Below are the code and all the weights of a small trained network. Each question names an input and a target symbol and asks about switching units off, where a switched-off unit gives its printed mean instead of its output.

import numpy as np


def w(rows, s, z=0):
    codes = np.array(rows[::2]) - 128.0
    scale = np.full(codes.shape[1], s)
    scale[-1] = z or s
    return codes * scale


def f(y):
    return y / 2 * (1 + np.tanh(0.7978845608 * (y + 0.044715 * y**3)))


def softmax(a):
    e = np.exp(a - a.max(-1, keepdims=True))
    return e / e.sum(-1, keepdims=True)


def log_softmax(a):
    a = a - a.max(-1, keepdims=True)
    return a - np.log(np.exp(a).sum(-1, keepdims=True))


def net(x, mask):
    ids = ['αβγεζηθλπστφω'.index(c) for c in x.split()]
    T = len(ids)
    res = E[ids] + P[:T]
    q, k, v = (res @ M[0].T for M in (Q, K, V))
    z = softmax(np.where(np.tri(T) > 0, q @ k.T / 2**0.5, -1e9)) @ v
    res = res + np.where(mask[0], z, O[0][:, -1]) @ O[0][:, :-1]
    y = f(res @ A[0][:, :-1].T + A[0][:, -1])
    res = res + np.where(mask[1:25], y, B[0][:, -1]) @ B[0][:, :-1]
    return log_softmax(res[-1] @ U[:, :-1].T + U[:, -1])


Q, K, V, O, A, B = {}, {}, {}, {}, {}, {}
E = w([
[137,27,69],'α',
[29,105,170],'β',
[128,19,67],'γ',
[185,109,178],'ε',
[97,29,82],'ζ',
[85,132,221],'η',
[76,42,86],'θ',
[147,149,254],'λ',
[101,148,81],'π',
[130,46,95],'σ',
[92,74,133],'τ',
[211,30,85],'φ',
[13,35,74],'ω',
],0.0099)
P = w([
[139,142,125],'0',
[138,58,92],'1',
[130,187,182],'2',
[150,126,55],'3',
[119,98,191],'4',
[157,197,54],'5',
[115,57,192],'6',
[164,234,43],'7',
[115,3,183],'8',
[155,221,72],'9',
],0.023)
Q[0] = w([
[158,92,28],'h0',
[143,254,60],'h0',
],0.0087)
K[0] = w([
[96,170,200],'h0',
[128,2,208],'h0',
],0.0092)
V[0] = w([
[255,130,205],'h0',
[38,140,161],'h0',
],0.017)
O[0] = w([
[2,144,158,254],'h0',
[217,66,204,64],'h0',
],0.016,0.0028)
A[0] = w([
[120,87,214,182],'n0',
[113,173,117,253],'n1',
[155,141,201,174],'n2',
[157,136,150,82],'n3',
[102,169,136,19],'n4',
[181,106,127,106],'n5',
[139,189,135,121],'n6',
[216,129,90,39],'n7',
[94,54,102,97],'n8',
[183,147,181,180],'n9',
[155,75,166,89],'n10',
[126,96,218,163],'n11',
[113,88,198,119],'n12',
[142,149,8,153],'n13',
[183,144,158,228],'n14',
[58,119,126,142],'n15',
[186,106,153,148],'n16',
[95,113,209,228],'n17',
[125,76,197,184],'n18',
[188,90,150,68],'n19',
[133,42,143,55],'n20',
[156,174,33,214],'n21',
[122,118,172,123],'n22',
[77,151,115,92],'n23',
],0.012,0.0051)
B[0] = w([
[177,197,119,164],'n0',
[179,2,115,200],'n1',
[149,114,80,165],'n2',
[114,121,123,146],'n3',
[128,105,71,167],'n4',
[114,69,154,188],'n5',
[131,105,135,146],'n6',
[19,103,121,208],'n7',
[168,174,148,173],'n8',
[129,123,100,191],'n9',
[157,163,138,174],'n10',
[151,168,137,159],'n11',
[119,177,78,150],'n12',
[70,246,95,162],'n13',
[135,90,117,198],'n14',
[135,164,182,251],'n15',
[131,115,122,202],'n16',
[182,145,135,203],'n17',
[145,202,88,166],'n18',
[127,122,154,199],'n19',
[163,159,120,163],'n20',
[19,155,83,167],'n21',
[135,171,68,136],'n22',
[141,57,173,220],'n23',
],0.0065,0.014)
U = w([
[115,164,77,59],'α',
[228,82,165,162],'β',
[121,157,73,48],'γ',
[99,55,239,193],'ε',
[130,115,69,155],'ζ',
[189,220,146,164],'η',
[125,84,70,163],'θ',
[128,227,219,62],'λ',
[132,115,113,9],'π',
[119,139,98,200],'σ',
[151,112,107,156],'τ',
[73,133,102,2],'φ',
[127,3,91,79],'ω',
],0.0075,0.0052)

Each question gives the input, a string of symbols that net reads in full, and the target symbol t.
The units are the heads (2 rows each of Q, K, V and O) and the neurons (one row each of A and B). Each row of codes is followed by its name. A weight is (code - 128) times the scale printed after its matrix; where a second scale follows, it is the last column's (O, A, B and U).
mask holds one flag per unit, heads first, then neurons. A switched-off unit (its flag False) gives its mean, the last column of its rows in O or B, instead of its output. The means were averaged over made-up inputs and are rounded, as every weight is.
A unit's drop is (log p(t) with every unit on - log p(t) with that unit switched off) / (log p(t) with every unit on - log p(t) with every unit switched off).
The circuit of an input: a set's keep is (log p(t) with only the set's units on - log p(t) with every unit switched off) / (log p(t) with every unit on - log p(t) with every unit switched off). Starting from the 12 units with the biggest drops (on a tie, the unit counted first), units are removed one at a time, each time the one whose removal leaves the highest keep (on an exact tie, the one counted first), for as long as the keep stays at least 0.8.
units of the circuit, in order: the units of the circuit, biggest drop first
top k neurons: the k neurons with the biggest drops, biggest first
drop of u: that unit's drop, to one decimal
input ε φ ε, target φ: top neuron	(n21)
input ε φ ω β ε η, target ε: units of the circuit, in order	(h0 n23 n1)
input γ α ε ε, target ε: units of the circuit, in order	(h0 n23)
input θ θ σ ε ω ω ω ζ, target ω: top 3 neurons	(n7 n5 n14)
input τ β β ε λ σ α ω λ, target ω: units of the circuit, in order	(h0 n7)
input β β π λ ω θ, target ω: units of the circuit, in order	(h0 n7 n5)
input ε β β θ ε τ ω σ, target ω: top 2 neurons	(n7 n5)
input β ω ω ζ, target ω: top 3 neurons	(n7 n5 n15)
input λ γ ε β θ λ ω, target λ: top 2 neurons	(n15 n8)
input ε β η, target β: drop of h0	0.7
input τ β β ω, target β: drop of h0	1.7
input β λ ε ε ε α, target ε: drop of n23	0.1
input σ ε σ ε ε ζ, target ε: drop of h0	1.6
input β α ε λ λ α, target λ: top neuron	(n15)
